Here is a tiny trained network, its code and every weight. The questions are about switching its units off for an input and a class, where a switched-off unit gives its printed mean instead of its output.

import numpy as np


def w(rows, s, z=0):
    codes = np.array(rows[::2]) - 128.0
    scale = np.full(codes.shape[1], s)
    scale[-1] = z or s
    return codes * scale


def norm(h):
    return h / np.sqrt((h * h).mean(-1, keepdims=True) + 1e-5)


def f(y):
    return np.maximum(y, 0)


def log_softmax(a):
    a = a - a.max(-1, keepdims=True)
    return a - np.log(np.exp(a).sum(-1, keepdims=True))


def net(x, mask):
    res = np.array(x, float).reshape(1, 5) / 4 @ E
    u = 0
    for l in range(2):
        y = f(norm(res) @ A[l][:, :-1].T + A[l][:, -1])
        res = res + np.where(mask[u : u + 14], y, B[l][:, -1]) @ B[l][:, :-1]
        u += 14
    return log_softmax(norm(res)[-1] @ U[:, :-1].T + U[:, -1])


A, B = {}, {}
E = w([
[117,102,191,26],'x0',
[130,127,126,126],'x1',
[95,126,6,56],'x2',
[183,3,121,162],'x3',
[252,167,102,91],'x4',
],0.0045)
A[0] = w([
[89,240,123,64,7],'L0N1',
[118,119,173,52,91],'L0N2',
[251,186,99,85,70],'L0N3',
[124,71,53,98,130],'L0N4',
[162,102,175,67,202],'L0N5',
[90,104,156,57,78],'L0N6',
[118,168,62,215,81],'L0N7',
[134,156,190,178,39],'L0N8',
[170,125,178,160,74],'L0N9',
[100,149,49,78,105],'L0N10',
[144,126,214,126,5],'L0N11',
[103,226,139,132,22],'L0N12',
[72,179,131,80,25],'L0N13',
[35,126,82,140,132],'L0N14',
],0.013,0.0025)
B[0] = w([
[162,60,139,134,243],'L0N1',
[154,215,91,192,208],'L0N2',
[45,115,236,220,254],'L0N3',
[167,123,160,63,215],'L0N4',
[142,118,70,200,223],'L0N5',
[136,167,75,195,205],'L0N6',
[173,185,61,158,211],'L0N7',
[148,187,108,2,196],'L0N8',
[110,109,143,62,190],'L0N9',
[190,200,231,90,219],'L0N10',
[136,175,94,63,189],'L0N11',
[171,11,87,125,207],'L0N12',
[133,86,74,116,200],'L0N13',
[84,143,139,117,224],'L0N14',
],0.0084,0.006)
A[1] = w([
[17,117,127,145,73],'L1N1',
[137,77,105,176,223],'L1N2',
[125,176,184,55,125],'L1N3',
[178,189,161,125,7],'L1N4',
[162,114,166,67,166],'L1N5',
[73,110,57,31,243],'L1N6',
[15,118,102,126,151],'L1N7',
[135,177,111,210,142],'L1N8',
[95,112,118,187,83],'L1N9',
[8,178,143,133,164],'L1N10',
[191,175,191,114,210],'L1N11',
[188,106,161,172,142],'L1N12',
[124,102,73,156,186],'L1N13',
[165,5,117,117,125],'L1N14',
],0.011,0.0016)
B[1] = w([
[71,150,157,162,154],'L1N1',
[151,119,152,72,193],'L1N2',
[30,151,108,95,208],'L1N3',
[119,104,84,105,202],'L1N4',
[91,164,125,71,201],'L1N5',
[173,122,223,134,210],'L1N6',
[133,140,211,230,162],'L1N7',
[112,178,73,165,227],'L1N8',
[150,164,113,48,165],'L1N9',
[130,115,199,164,175],'L1N10',
[39,105,98,120,253],'L1N11',
[156,130,138,80,225],'L1N12',
[175,147,185,119,179],'L1N13',
[253,114,178,99,204],'L1N14',
],0.0069,0.0062)
U = w([
[73,172,128,23,131],'0',
[219,76,156,97,145],'1',
[132,171,145,125,254],'2',
[147,185,48,189,127],'3',
[80,124,223,197,110],'4',
[95,69,107,141,52],'5',
[111,7,69,187,43],'6',
],0.014,0.0081)

Each question gives the input, the list of numbers given to net, and the class t.
The units are the neurons (one row each of A and B). Each row of codes is followed by its name. A weight is (code - 128) times the scale printed after its matrix; where a second scale follows, it is the last column's (A, B and U).
mask holds one flag per neuron, layer by layer. A switched-off neuron (its flag False) gives its mean, the last column of its row in B, instead of its output. The means were averaged over made-up inputs and are rounded, as every weight is.
A unit's drop is (log p(t) with every unit on - log p(t) with that unit switched off) / (log p(t) with every unit on - log p(t) with every unit switched off).
The circuit of an input: a set's keep is (log p(t) with only the set's units on - log p(t) with every unit switched off) / (log p(t) with every unit on - log p(t) with every unit switched off). Starting from the 12 units with the biggest drops (on a tie, the unit counted first), units are removed one at a time, each time the one whose removal leaves the highest keep (on an exact tie, the one counted first), for as long as the keep stays at least 0.8.
circuit, biggest first: the units of the circuit, biggest drop first
unit that matters most: the unit with the biggest drop
top k neurons: the k neurons with the biggest drops, biggest first
top k neurons in layer l: the k neurons of layer l with the biggest drops, biggest first
input [-2,4,7,-6,8], class 4: top 4 neurons	(L0N3 L0N10 L0N8 L0N11)
input [-7,4,8,2,6], class 0: circuit, biggest first	(L0N10 L0N5 L0N6 L1N11)
input [7,2,4,2,-6], class 3: circuit, biggest first	(L0N6 L0N2)
input [0,-2,5,4,4], class 0: unit that matters most	L0N4
input [-2,0,7,-7,8], class 4: top 4 neurons in layer 0	(L0N3 L0N10 L0N8 L0N11)
input [-7,7,6,-8,3], class 1: circuit, biggest first	(L0N12 L0N1)
input [-5,2,4,5,8], class 4: top 2 neurons	(L0N3 L0N12)
input [-4,3,-6,3,-6], class 0: circuit, biggest first	(L0N8 L0N3 L0N5)
input [3,-5,-3,-6,5], class 1: top 2 neurons	(L0N12 L0N1)
input [2,-5,-7,8,-6], class 1: top 3 neurons	(L0N10 L0N3 L1N14)
input [7,3,6,-1,0], class 3: top 3 neurons	(L0N6 L0N2 L0N5)
input [7,8,0,-8,7], class 1: circuit, biggest first	(L0N1 L0N12)
input [-4,-1,-6,6,-2], class 0: top 2 neurons	(L0N8 L0N12)
input [8,7,-2,-7,-5], class 3: top 4 neurons	(L0N2 L0N6 L0N4 L0N9)
input [1,0,-5,-6,1], class 1: circuit, biggest first	(L0N12)
input [-8,-8,-2,-8,-1], class 1: top 2 neurons	(L0N12 L0N1)
input [-3,-2,3,5,-4], class 1: top 2 neurons	(L0N10 L0N3)
input [8,0,-8,-1,7], class 0: top 4 neurons	(L0N11 L0N9 L0N8 L0N7)
input [-4,-3,6,-8,-3], class 1: top 3 neurons in layer 0	(L0N12 L0N1 L0N13)
input [-7,-2,-3,-1,-3], class 3: unit that matters most	L0N7
